array([[ 99, 214, 114, 151,  70, 118, 108, 174, 153, 132,  79, 168],
       [187, 190, 180, 118, 125,  98, 107, 241, 117, 135, 182, 218],
       [149, 111,  98, 134,  62, 219, 187, 141, 198, 160, 100, 131],
       [198, 126, 174, 148, 157, 186, 131, 231, 132, 246,  93, 167],
       [ 73, 115, 224, 172, 227, 108, 165, 165, 124, 170, 103, 101],
       [194, 149, 152, 178, 159, 171,  77, 163, 144, 224,  63, 167],
       [136, 216, 165, 129,  50, 162, 135, 215, 112, 204, 128, 117],
       [139, 215, 137, 189, 158, 121,  93, 194, 166, 183,  90, 229],
       [143, 210, 174, 148, 173, 149, 181, 250, 216, 203, 128, 225]]) => 99

array([[7937, 4272, 9145, 4046, 3347, 3617, 3139, 4437, 4653, 5983, 2892,
        5277, 5410, 3759, 4153, 3784],
       [7997, 4732, 9037, 6279, 4163, 3836, 3325, 3959, 5078, 5880, 1691,
        4544, 6091, 2912, 7275, 4689],
       [7300, 5518, 7882, 5756, 4410, 1929, 2577, 3796, 4306, 6188, 4698,
        5305, 6733, 4890, 6209, 4098],
       [7080, 5844, 8005, 4768, 5020, 3888, 3708, 3473, 4550, 5876, 2481,
        2465, 5510, 5836, 6652, 5656],
       [7456, 3723, 7468, 3262, 5596, 3396, 1694, 4976, 5416, 7558, 1875,
        4612, 6325, 4023, 5817, 2306],
       [7293, 5544, 6715, 3830, 3799, 3698, 3202, 5937, 4817, 5094, 2733,
        3856, 5270, 5784, 6199, 3932],
       [6975, 5234, 7926, 5466, 4324, 5286, 4163, 3450, 5529, 7595, 1037,
        6695, 5161, 3636, 6565, 4607],
       [7302, 6209, 6609, 5116, 3897, 3490, 2627, 4973, 3221, 7388, 4521,
        4987, 5955, 4236, 6834, 3777],
       [7277, 5474, 7432, 3799, 6114, 2530, 1462, 2665, 7276, 6909, 3379,
        4118, 5221, 4959, 5313, 4087]]) => 7937

array([[  8,   9, -26, -22, -14, -23, -24, -10,  -1,  -8,  13,  -4, -25,
         27,  16],
       [  6,   3, -14, -29, -15,  -9,  -8, -11,  11,  -9,   5,  -5, -30,
         14,   4],
       [-21, -11,  -7,  35,  48,  27,  15, -24, -32, -26, -15, -17,   1,
        -11, -12],
       [  2,   5, -18, -10, -10, -21, -15, -42,  31, -43,   9, -40, -15,
         16,   9],
       [ -9,  -7,   0,  15,  17,  11,   7, -15, -21, -16,  -9, -12,   2,
        -15,  -9],
       [ -4,  -9,  12,  18,  -5,  -5,  -6,   4, -37,   3,  -9,   4,  23,
        -26,  -8]]) => 8

array([[ 58, 131, 144, 127, 136, 104, 121,  82, 164, 162, 178,  99, 154,
        164, 102],
       [125, 146, 139, 218,  79, 110, 106, 131, 162, 137, 136, 113, 149,
        162,  87],
       [ 94, 146, 141, 176, 145,  92, 153, 162, 164, 120, 103, 126, 143,
        164, 143],
       [107, 118, 126,  54, 180, 120, 115, 108, 119, 142, 164, 100, 153,
        119, 117],
       [109, 153, 124, 217, 124,  95, 120, 146, 174, 129, 123, 113, 149,
        174, 102],
       [138, 120, 206,  92, 136, 158,  94, 107, 108, 147, 170,  97, 159,
        108,  86],
       [127, 132, 133, 143, 123, 119,  92, 122, 132, 154, 158,  94, 174,
        132,  79],
       [131, 110,  87,  30, 178, 140, 111, 122,  92, 129, 149, 106, 149,
         92, 122],
       [136, 127, 149, 123, 131, 135,  91, 120, 119, 150, 163,  94, 174,
        119,  80],
       [133, 126, 162, 107, 158, 119, 178, 154, 114, 113,  90, 171,  82,
        114, 212],
       [219, 122, 137, 117, 121, 191, 103, 143,  71, 117, 121, 138, 133,
         71, 111],
       [199, 133, 109, 161, 107, 144, 111, 180, 113, 114,  81, 151, 128,
        113, 113]]) => 58

array([[ -2, -21,  -4,  -5, -16, -10, -36],
       [  9,  22,  -4, -21, -17,   7,  -9],
       [-18,  10, -12,   3,  17,  16,   5],
       [ -8,  -1, -11,  -7,  -9,  10, -38],
       [  1,  15,  -9, -11,  -1,  18, -26],
       [ 30,   6,   6, -13,  -4,  -4,  -2],
       [-13,  20,  -8, -21, -23,   0,   5],
       [ 21, -22,   5,  -2,  -5, -14, -22]]) => -2

array([[303, 610, 592, 214, 118, 348, 475, 502, 451, 332, 323, 396, 431],
       [379, 581, 588,  99, 367, 403, 475, 502, 475, 409, 428, 440, 446],
       [379, 489, 427, 886, 381, 479, 476, 529, 486, 409, 371, 374, 405],
       [468, 428, 391, 871, 460, 520, 475, 502, 475, 458, 428, 440, 431],
       [379, 581, 582,  90, 381, 412, 475, 494, 474, 409, 428, 455, 469]]) => 303
---
[-6.04 -0.75 -5.25 -4.72  5.10 -2.02 -3.38] value -6.04
[5.48 3.61 5.96 0.77] value 5.48
[-1.93 -0.75 -2.61  0.45  1.53  4.68] value -1.93
[ 6.14  5.24  3.89  2.24  5.77 -4.58 -2.00] value 6.14
[-1.27 -0.34 -0.14 -4.73 -0.39] value -1.27
[-5.79 -2.00  0.53 -0.69  0.00] value -5.79
[0.44 0.59 1.58 6.35 2.85] value 0.44
[ 5.10 -3.47 -5.68 -1.80  0.73 -3.94  0.23] value 5.10
[5.08 3.98 3.91 0.99] value 5.08
[-2.75 -1.76 -1.47  3.92 -2.35 -4.73] value -2.75
---
[[-47, -47, 32, 33, 32, 33],
 [-47, -46, 30, 35, 34, 34],
 [-45, -45, -45, -46, -45, 30]] ⇒ -46

[[2773, 2964, 6915, 4216, 6484, 3657],
 [1125, 2775, 5383, 6672, 8402, 1688]] ⇒ 6672

[42, 39, 21, 13, -33] ⇒ 21

[401, 397, 449, -643, 502, -605] ⇒ -643

[15, 38, 230, 99] ⇒ 38

[[8670, 8494, 3859, 3522],
 [2035, 3951, 8903, 3996],
 [8878, 3786, 3413, 7047]] ⇒ 3786
---
[[-0.85  0.80  2.05 -4.83 -1.60  0.09]
 [ 3.30  0.80 -1.45  1.45 -2.64 -1.02]
 [ 1.29  1.13 -0.23 -3.37  2.97  0.75]] ==> 1.29

[[-0.51  2.13 -1.62  1.53  1.27]
 [-1.33  1.57  0.77 -0.18 -1.67]
 [-0.12  5.12 -2.17  3.21  1.72]] ==> -0.12

[[ 0.53  0.82  0.72 -4.66  0.80  0.08 -1.63]
 [-1.97 -2.16 -2.55 -0.87 -2.55 -1.65 -0.22]
 [-3.92 -3.38 -3.91  0.30 -4.02 -3.08 -0.40]] ==> -3.92

[[ 4.08  3.78  4.04  4.13 -3.21]
 [ 2.17  0.86  4.55 -2.66  1.04]
 [ 5.74  4.73 -0.69  1.64  5.68]] ==> 5.74

[[ 2.26  5.91 -1.73  1.35  1.33  3.25]
 [ 3.60  4.21  6.08 -1.01  5.51  1.51]
 [ 1.44  1.00  0.45  5.59  2.59  2.64]] ==> 1.44

[[ 0.83 -1.09 -5.28 -0.84  1.18 -0.34  0.62]
 [-1.49  1.59 -3.68  0.88 -0.12  0.64  0.48]
 [ 0.59  2.26  3.36  0.33  1.52  3.00 -0.77]] ==> 0.59
